Below is a small trained network, with its code and all its weights. Each question gives an input and a target symbol and asks what happens when units are switched off, that is, made to give their printed mean instead of their output.

import numpy as np


def w(rows, s, z=0):
    codes = np.array(rows[::2]) - 128.0
    scale = np.full(codes.shape[1], s)
    scale[-1] = z or s
    return codes * scale


def softmax(a):
    e = np.exp(a - a.max(-1, keepdims=True))
    return e / e.sum(-1, keepdims=True)


def log_softmax(a):
    a = a - a.max(-1, keepdims=True)
    return a - np.log(np.exp(a).sum(-1, keepdims=True))


def net(x, mask):
    ids = ['αβγεζθμξστφψω'.index(c) for c in x.split()]
    T = len(ids)
    res = E[ids] + P[:T]
    u = 0
    for l in range(2):
        r = res
        for j in range(3):
            rows = slice(2 * j, 2 * j + 2)
            q, k, v = (r @ M[l][rows].T for M in (Q, K, V))
            z = softmax(np.where(np.tri(T) > 0, q @ k.T / 2**0.5, -1e9)) @ v
            o = O[l][rows]
            res = res + np.where(mask[u + j], z, o[:, -1]) @ o[:, :-1]
        u += 3
    return log_softmax(res[-1] @ U[:, :-1].T + U[:, -1])


Q, K, V, O = {}, {}, {}, {}
E = w([
[176,123,166,116,72,124,164,125,122],'α',
[170,124,157,114,79,121,170,132,124],'β',
[173,129,148,122,86,119,170,133,124],'γ',
[182,123,148,105,73,125,164,129,125],'ε',
[203,140,188,142,66,169,161,111,132],'ζ',
[175,130,153,129,106,116,184,163,131],'θ',
[220,67,130,219,186,186,166,189,143],'μ',
[192,160,255,124,143,180,63,147,102],'ξ',
[152,86,179,92,157,30,27,170,147],'σ',
[93,219,142,162,83,115,72,205,183],'τ',
[83,18,126,74,187,127,163,156,171],'φ',
[190,74,106,79,143,58,63,88,211],'ψ',
[50,123,77,183,220,89,159,232,199],'ω',
],0.0079)
P = w([
[109,49,191,215,22,8,161,175,13],'0',
[251,215,207,101,167,109,248,175,139],'1',
[97,56,203,198,49,29,132,192,139],'2',
[231,227,182,76,204,150,199,171,178],'3',
[67,69,172,193,113,95,65,170,141],'4',
[200,229,150,51,233,188,121,150,204],'5',
[12,72,128,172,152,144,1,132,166],'6',
[167,254,133,16,222,241,67,140,228],'7',
],0.0062)
Q[0] = w([
[201,252,199,67,234,170,191,225,245],'0.h0',
[77,7,120,167,31,74,44,26,18],'0.h0',
[3,19,12,218,49,22,68,82,20],'0.h1',
[12,17,9,210,94,7,172,167,44],'0.h1',
[116,138,94,102,57,173,200,49,13],'0.h2',
[104,168,92,53,100,180,167,44,26],'0.h2',
],0.0065)
K[0] = w([
[24,139,20,37,229,147,31,97,246],'0.h0',
[208,121,228,222,20,119,203,129,36],'0.h0',
[192,102,87,234,28,84,250,62,84],'0.h1',
[167,58,92,242,1,43,238,124,52],'0.h1',
[180,91,216,180,29,104,212,144,21],'0.h2',
[133,68,170,155,15,81,204,69,33],'0.h2',
],0.0064)
V[0] = w([
[185,249,95,196,80,128,44,142,126],'0.h0',
[201,91,195,111,60,20,53,148,150],'0.h0',
[36,57,162,203,74,3,52,197,85],'0.h1',
[144,134,63,125,113,123,243,70,179],'0.h1',
[180,120,107,149,221,177,117,179,221],'0.h2',
[188,120,171,158,127,52,224,184,141],'0.h2',
],0.0059)
O[0] = w([
[248,203,4,254,109,83,172,69,103,135],'0.h0',
[194,76,118,144,33,103,32,209,71,226],'0.h0',
[85,64,103,84,134,70,115,247,34,115],'0.h1',
[49,125,201,214,52,86,151,16,198,101],'0.h1',
[115,88,164,220,188,93,60,204,148,180],'0.h2',
[201,144,205,153,139,148,156,157,83,254],'0.h2',
],0.006,0.0053)
Q[1] = w([
[229,247,128,122,113,245,114,135,216],'1.h0',
[6,26,83,163,129,105,32,161,121],'1.h0',
[65,63,125,145,99,97,72,111,137],'1.h1',
[164,168,25,73,179,136,180,146,51],'1.h1',
[5,19,75,155,96,2,70,151,162],'1.h2',
[25,4,75,168,25,160,22,86,1],'1.h2',
],0.006)
K[1] = w([
[105,97,57,114,174,185,48,61,209],'1.h0',
[114,224,195,92,35,121,210,149,94],'1.h0',
[108,90,138,149,118,83,173,128,146],'1.h1',
[254,216,160,87,204,242,171,23,196],'1.h1',
[183,80,216,168,161,67,205,164,48],'1.h2',
[231,131,218,127,54,133,125,120,56],'1.h2',
],0.007)
V[1] = w([
[111,101,159,253,188,244,139,201,77],'1.h0',
[145,68,110,166,173,54,46,141,205],'1.h0',
[123,105,134,46,114,95,106,87,165],'1.h1',
[162,219,154,90,249,173,135,133,220],'1.h1',
[36,118,96,134,254,45,196,213,139],'1.h2',
[78,249,76,244,79,26,102,173,137],'1.h2',
],0.0055)
O[1] = w([
[48,80,49,136,218,206,171,61,22,176],'1.h0',
[110,82,195,213,118,163,51,114,152,131],'1.h0',
[152,128,84,132,142,101,182,81,99,93],'1.h1',
[211,157,96,123,164,156,95,171,98,12],'1.h1',
[98,143,192,55,235,65,75,128,160,104],'1.h2',
[199,116,97,181,176,2,132,38,125,126],'1.h2',
],0.0067,0.011)
U = w([
[132,127,121,104,141,112,126,124,128,52],'α',
[128,122,128,92,139,109,143,122,131,45],'β',
[133,124,122,82,132,108,126,111,139,63],'γ',
[122,133,119,100,134,111,141,124,149,59],'ε',
[99,213,77,80,63,144,197,83,224,146],'ζ',
[115,170,117,104,120,123,187,120,170,90],'θ',
[20,93,95,244,121,195,126,3,86,100],'μ',
[168,170,47,32,185,222,190,239,81,89],'ξ',
[109,44,123,122,87,90,64,209,50,254],'σ',
[248,106,43,155,194,26,134,37,95,151],'τ',
[51,196,201,38,126,171,134,168,157,73],'φ',
[117,76,200,243,58,132,20,171,195,102],'ψ',
[106,165,202,79,217,48,131,50,141,157],'ω',
],0.0055,0.0053)

Each question gives the input, a string of symbols that net reads in full, and the target symbol t.
The units are the heads (2 rows each of Q, K, V and O). Each row of codes is followed by its name. A weight is (code - 128) times the scale printed after its matrix; where a second scale follows, it is the last column's (O and U).
mask holds one flag per head, layer by layer. A switched-off head (its flag False) gives its mean, the last column of its rows in O, instead of its output. The means were averaged over made-up inputs and are rounded, as every weight is.
A unit's drop is (log p(t) with every unit on - log p(t) with that unit switched off) / (log p(t) with every unit on - log p(t) with every unit switched off).
The circuit of an input: a set's keep is (log p(t) with only the set's units on - log p(t) with every unit switched off) / (log p(t) with every unit on - log p(t) with every unit switched off). Starting from all 6 units, units are removed one at a time, each time the one whose removal leaves the highest keep (on an exact tie, the one counted first), for as long as the keep stays at least 0.8.
units of the circuit, in order: the units of the circuit, biggest drop first
unit that matters most: the unit with the biggest drop
which heads matter: for each layer, one digit per head in row order, 1 if its drop is at least 0.15 and else 0, layers parted by /
drop when u is switched off: that unit's drop, to one decimal
input ζ μ τ ζ, target τ: which heads matter => 100 / 001
input α ω ξ ζ τ ζ, target τ: units of the circuit, in order => [1.h2 1.h1]
input ζ ζ μ ξ, target ξ: units of the circuit, in order => [1.h1 0.h1 1.h2]
input τ ψ ε τ ξ ζ ξ θ, target ξ: which heads matter => 010 / 010
input ζ ζ α β ζ μ ω τ, target ω: units of the circuit, in order => [1.h2 0.h0]
input τ ζ β μ ζ ζ α μ, target μ: units of the circuit, in order => [0.h1 0.h2 1.h0]
input ξ μ μ β μ β, target μ: which heads matter => 010 / 100
input θ ζ τ ζ α ξ ζ μ, target ξ: unit that matters most => 1.h1
input β ε μ ψ ξ ξ, target ψ: units of the circuit, in order => [1.h0 0.h2]
input γ ξ ξ τ μ ζ ε ω, target ω: which heads matter => 101 / 001
input ω ξ ζ φ, target φ: units of the circuit, in order => [0.h0 1.h2]
input μ ζ ζ ω μ ξ α ε, target ξ: units of the circuit, in order => [1.h1 0.h1]
input ω ω ζ ω ε ε ζ τ, target τ: units of the circuit, in order => [0.h0 1.h2 1.h1]
input ξ σ ε ζ β ψ ξ σ, target ψ: unit that matters most => 1.h0
input τ σ ζ τ ζ μ, target τ: units of the circuit, in order => [0.h0 1.h2]
input ζ τ ζ ξ, target τ: units of the circuit, in order => [1.h2 0.h0]
input γ μ ω ζ, target ω: which heads matter => 010 / 001
input ω ξ μ μ ξ ψ, target ψ: units of the circuit, in order => [1.h0 0.h1 0.h2]
input σ β β ξ ξ ξ ζ β, target ξ: units of the circuit, in order => [1.h1 0.h1]
input ζ ψ ζ ξ β ξ, target ξ: units of the circuit, in order => [0.h1 1.h1]
input τ μ ψ ξ, target ψ: units of the circuit, in order => [1.h0]
input ψ ξ μ ε, target ξ: which heads matter => 011 / 011
input ζ τ ψ τ ζ ξ α θ, target ξ: which heads matter => 010 / 010
input φ ζ θ ψ ζ γ, target ψ: units of the circuit, in order => [1.h0 0.h1]
input ξ φ φ σ ξ ψ ζ μ, target ψ: which heads matter => 011 / 100
input ψ β ψ τ, target ψ: which heads matter => 000 / 100
input θ ζ ζ γ, target ζ: unit that matters most => 0.h1
input ξ τ ψ ψ, target ψ: which heads matter => 010 / 100
input ξ ξ φ ζ, target φ: which heads matter => 110 / 001
input ξ ε α σ ω ζ ω θ, target ω: drop when 0.h2 is switched off => 0.1
